Below are the code and all the weights of a small trained network. Each question names an input and a target symbol and asks about switching units off, where a switched-off unit gives its printed mean instead of its output.

import numpy as np


def w(rows, s, z=0):
    codes = np.array(rows[::2]) - 128.0
    scale = np.full(codes.shape[1], s)
    scale[-1] = z or s
    return codes * scale


def norm(h):
    return h / np.sqrt((h * h).mean(-1, keepdims=True) + 1e-5)


def f(y):
    return y / 2 * (1 + np.tanh(0.7978845608 * (y + 0.044715 * y**3)))


def softmax(a):
    e = np.exp(a - a.max(-1, keepdims=True))
    return e / e.sum(-1, keepdims=True)


def log_softmax(a):
    a = a - a.max(-1, keepdims=True)
    return a - np.log(np.exp(a).sum(-1, keepdims=True))


def net(x, mask):
    ids = ['αβδεζηθλμξπστφψω'.index(c) for c in x.split()]
    T = len(ids)
    res = E[ids] + P[:T]
    u = 0
    for l in range(3):
        q, k, v = (norm(res) @ M[l].T for M in (Q, K, V))
        z = softmax(np.where(np.tri(T) > 0, q @ k.T / 3**0.5, -1e9)) @ v
        res = res + np.where(mask[u], z, O[l][:, -1]) @ O[l][:, :-1]
        u += 1
        y = f(norm(res) @ A[l][:, :-1].T + A[l][:, -1])
        res = res + np.where(mask[u : u + 8], y, B[l][:, -1]) @ B[l][:, :-1]
        u += 8
    return log_softmax(norm(res)[-1] @ U[:, :-1].T + U[:, -1])


Q, K, V, O, A, B = {}, {}, {}, {}, {}, {}
E = w([
[140,208,131,129,128],'α',
[163,193,219,142,150],'β',
[185,160,155,135,96],'δ',
[147,184,131,110,131],'ε',
[86,228,40,138,132],'ζ',
[138,176,116,109,131],'η',
[181,171,181,171,111],'θ',
[44,23,105,186,134],'λ',
[159,211,138,134,94],'μ',
[95,126,248,215,192],'ξ',
[73,181,76,158,183],'π',
[181,133,167,75,138],'σ',
[210,104,93,96,51],'τ',
[181,144,55,74,56],'φ',
[174,196,180,201,90],'ψ',
[214,146,184,135,99],'ω',
],0.012)
P = w([
[120,135,182,87,81],'0',
[134,147,85,254,109],'1',
[184,133,36,215,227],'2',
[124,117,221,73,85],'3',
[134,135,91,248,111],'4',
[215,125,101,141,229],'5',
[106,113,228,60,73],'6',
[130,130,94,240,96],'7',
[215,121,105,96,223],'8',
[80,105,246,47,58],'9',
[127,125,96,224,79],'10',
[210,114,116,69,227],'11',
],0.0096)
Q[0] = w([
[162,114,108,58,253],'0.h0',
[191,225,60,129,162],'0.h0',
[9,126,28,219,100],'0.h0',
],0.0049)
K[0] = w([
[78,205,35,227,154],'0.h0',
[78,254,243,172,27],'0.h0',
[40,153,121,112,211],'0.h0',
],0.0056)
V[0] = w([
[116,14,6,108,126],'0.h0',
[33,103,198,98,200],'0.h0',
[50,166,157,252,54],'0.h0',
],0.0027)
O[0] = w([
[225,73,51,42,118,5],'0.h0',
[60,120,4,132,177,104],'0.h0',
[99,241,161,174,224,232],'0.h0',
],0.0034,0.0018)
A[0] = w([
[85,83,146,100,96,2],'0.n0',
[71,144,157,185,170,91],'0.n1',
[214,166,30,130,183,77],'0.n2',
[202,75,66,154,159,80],'0.n3',
[123,138,176,110,193,149],'0.n4',
[148,127,150,195,218,89],'0.n5',
[167,85,178,151,108,47],'0.n6',
[1,203,63,111,157,176],'0.n7',
],0.0072,0.0029)
B[0] = w([
[135,86,98,151,157,111],'0.n0',
[168,80,110,104,111,202],'0.n1',
[193,107,254,201,171,222],'0.n2',
[99,223,154,132,186,174],'0.n3',
[195,115,138,106,127,199],'0.n4',
[149,132,98,106,77,254],'0.n5',
[138,112,109,161,77,139],'0.n6',
[199,94,201,108,85,177],'0.n7',
],0.0092,0.0027)
Q[1] = w([
[113,93,255,81,242],'1.h0',
[158,189,173,79,45],'1.h0',
[92,178,212,201,76],'1.h0',
],0.0038)
K[1] = w([
[105,64,177,87,238],'1.h0',
[201,150,173,66,158],'1.h0',
[190,252,151,221,118],'1.h0',
],0.0038)
V[1] = w([
[35,135,162,92,94],'1.h0',
[132,178,255,66,74],'1.h0',
[160,130,105,102,192],'1.h0',
],0.0048)
O[1] = w([
[129,168,185,176,254,58],'1.h0',
[165,109,15,103,128,253],'1.h0',
[99,135,140,126,84,80],'1.h0',
],0.006,0.0026)
A[1] = w([
[114,211,90,140,103,107],'1.n0',
[132,208,139,66,89,4],'1.n1',
[133,100,3,160,146,5],'1.n2',
[170,98,93,92,159,97],'1.n3',
[43,102,85,192,133,116],'1.n4',
[89,169,70,221,119,108],'1.n5',
[123,105,2,107,149,61],'1.n6',
[104,81,190,111,232,184],'1.n7',
],0.0095,0.0034)
B[1] = w([
[112,34,146,161,170,160],'1.n0',
[114,194,2,154,122,174],'1.n1',
[119,164,202,212,127,151],'1.n2',
[183,178,133,143,99,133],'1.n3',
[208,181,107,96,121,219],'1.n4',
[148,118,163,33,129,237],'1.n5',
[178,154,237,105,125,121],'1.n6',
[150,97,35,174,174,253],'1.n7',
],0.0075,0.0031)
Q[2] = w([
[124,210,56,146,184],'2.h0',
[177,32,182,160,15],'2.h0',
[165,86,177,86,11],'2.h0',
],0.013)
K[2] = w([
[243,120,101,185,88],'2.h0',
[8,100,194,77,103],'2.h0',
[52,124,158,72,59],'2.h0',
],0.013)
V[2] = w([
[168,178,153,153,149],'2.h0',
[52,180,126,172,127],'2.h0',
[145,177,104,2,199],'2.h0',
],0.0084)
O[2] = w([
[96,108,97,56,2,179],'2.h0',
[230,168,40,137,90,2],'2.h0',
[86,112,115,237,98,72],'2.h0',
],0.0074,0.0036)
A[2] = w([
[170,136,171,142,127,254],'2.n0',
[94,120,91,66,33,114],'2.n1',
[120,224,154,26,108,12],'2.n2',
[10,254,114,91,81,117],'2.n3',
[117,143,136,201,98,77],'2.n4',
[113,88,120,127,78,89],'2.n5',
[186,183,165,46,161,132],'2.n6',
[156,121,209,107,36,109],'2.n7',
],0.013,0.004)
B[2] = w([
[146,169,212,89,70,254],'2.n0',
[140,81,185,172,16,189],'2.n1',
[170,216,57,80,197,173],'2.n2',
[116,179,167,91,254,182],'2.n3',
[98,175,75,151,149,150],'2.n4',
[103,71,157,137,209,144],'2.n5',
[133,44,127,243,212,246],'2.n6',
[102,116,57,60,191,238],'2.n7',
],0.0091,0.0083)
U = w([
[125,152,84,179,102,160],'α',
[175,107,100,78,123,80],'β',
[107,194,172,149,89,120],'δ',
[44,139,131,196,130,139],'ε',
[247,115,94,152,136,39],'ζ',
[208,153,128,90,46,99],'η',
[41,125,166,102,160,95],'θ',
[104,90,106,99,59,254],'λ',
[170,117,131,41,99,74],'μ',
[122,148,98,174,104,135],'ξ',
[124,107,135,72,110,99],'π',
[168,125,214,162,138,143],'σ',
[127,149,216,74,71,90],'τ',
[159,144,95,142,65,160],'φ',
[118,88,49,150,211,101],'ψ',
[103,150,87,124,129,187],'ω',
],0.015,0.0069)

Each question gives the input, a string of symbols that net reads in full, and the target symbol t.
The units are the heads (3 rows each of Q, K, V and O) and the neurons (one row each of A and B). Each row of codes is followed by its name. A weight is (code - 128) times the scale printed after its matrix; where a second scale follows, it is the last column's (O, A, B and U).
mask holds one flag per unit, layer by layer, with each layer's heads first. A switched-off unit (its flag False) gives its mean, the last column of its rows in O or B, instead of its output. The means were averaged over made-up inputs and are rounded, as every weight is.
A unit's drop is (log p(t) with every unit on - log p(t) with that unit switched off) / (log p(t) with every unit on - log p(t) with every unit switched off).
The circuit of an input: a set's keep is (log p(t) with only the set's units on - log p(t) with every unit switched off) / (log p(t) with every unit on - log p(t) with every unit switched off). Starting from the 12 units with the biggest drops (on a tie, the unit counted first), units are removed one at a time, each time the one whose removal leaves the highest keep (on an exact tie, the one counted first), for as long as the keep stays at least 0.8.
units of the circuit, in order: the units of the circuit, biggest drop first
k most important neurons: the k neurons with the biggest drops, biggest first
top k neurons in layer l: the k neurons of layer l with the biggest drops, biggest first
input β β ε μ σ ξ β β λ μ η β, target ψ: units of the circuit, in order => (2.n6)
input φ λ λ β τ ξ λ ψ π, target σ: units of the circuit, in order => (0.n2, 2.n7)
input ε σ ω, target σ: units of the circuit, in order => (0.n2, 2.n0)
input μ μ η π β, target θ: 2 most important neurons => (0.n7, 1.n5)
input π σ λ τ π, target τ: units of the circuit, in order => (0.n7, 2.n6, 2.h0)
input μ λ θ δ φ β θ β λ, target ζ: 3 most important neurons => (0.n3, 1.n7, 1.n6)
input ψ ζ η ω λ ξ τ α φ ξ τ, target ψ: units of the circuit, in order => (2.h0, 2.n7, 1.n7, 0.n4)
input σ α λ ξ σ λ ψ σ μ τ α, target τ: units of the circuit, in order => (1.n0, 1.n7, 2.n6)
input ξ β λ τ λ ε σ η, target ε: 4 most important neurons => (1.n4, 0.n2, 0.n7, 2.n4)
input α λ μ λ σ λ μ β, target η: top 3 neurons in layer 1 => (1.n7, 1.n4, 1.n5)
input τ σ ε θ α, target ψ: 3 most important neurons => (0.n6, 2.n7, 2.n6)
input λ τ λ σ ε π λ α, target σ: top 2 neurons in layer 1 => (1.n1, 1.n5)
input λ β λ λ λ δ ε λ λ λ β σ, target σ: 3 most important neurons => (0.n2, 2.n7, 1.n5)
input β μ λ β β α, target σ: units of the circuit, in order => (0.n2)
input τ τ β μ ψ λ τ θ, target τ: 3 most important neurons => (1.n5, 2.n6, 1.n1)
input τ ε β β δ ε λ λ σ σ λ, target ε: top 3 neurons in layer 1 => (1.n4, 1.n2, 1.n7)
input τ λ τ τ ξ β τ λ, target τ: 2 most important neurons => (1.n4, 1.n5)
input ω ε η σ α, target ε: 2 most important neurons => (0.n2, 2.n4)
input τ λ β λ θ λ λ, target ψ: 3 most important neurons => (2.n0, 1.n7, 2.n1)
input σ π η ξ ξ σ τ β θ β ξ, target λ: 3 most important neurons => (1.n5, 0.n5, 2.n6)
input β λ ξ λ λ θ ε β, target α: 2 most important neurons => (1.n7, 1.n4)
input σ λ α ω β λ λ, target ψ: 4 most important neurons => (2.n0, 2.n1, 1.n7, 0.n5)
input τ σ μ θ θ β τ ξ β ξ β, target ψ: 2 most important neurons => (2.n6, 1.n5)
input φ β θ φ, target τ: 3 most important neurons => (2.n1, 2.n6, 2.n3)
input μ λ τ λ β θ μ ε λ τ, target λ: top neuron in layer 2 => (2.n1)
input τ ε μ β ε ε σ μ π δ θ, target μ: top 3 neurons in layer 2 => (2.n7, 2.n6, 2.n0)
input ε τ ξ λ ε ξ β μ δ τ β, target τ: top 4 neurons in layer 1 => (1.n5, 1.n1, 1.n7, 1.n4)
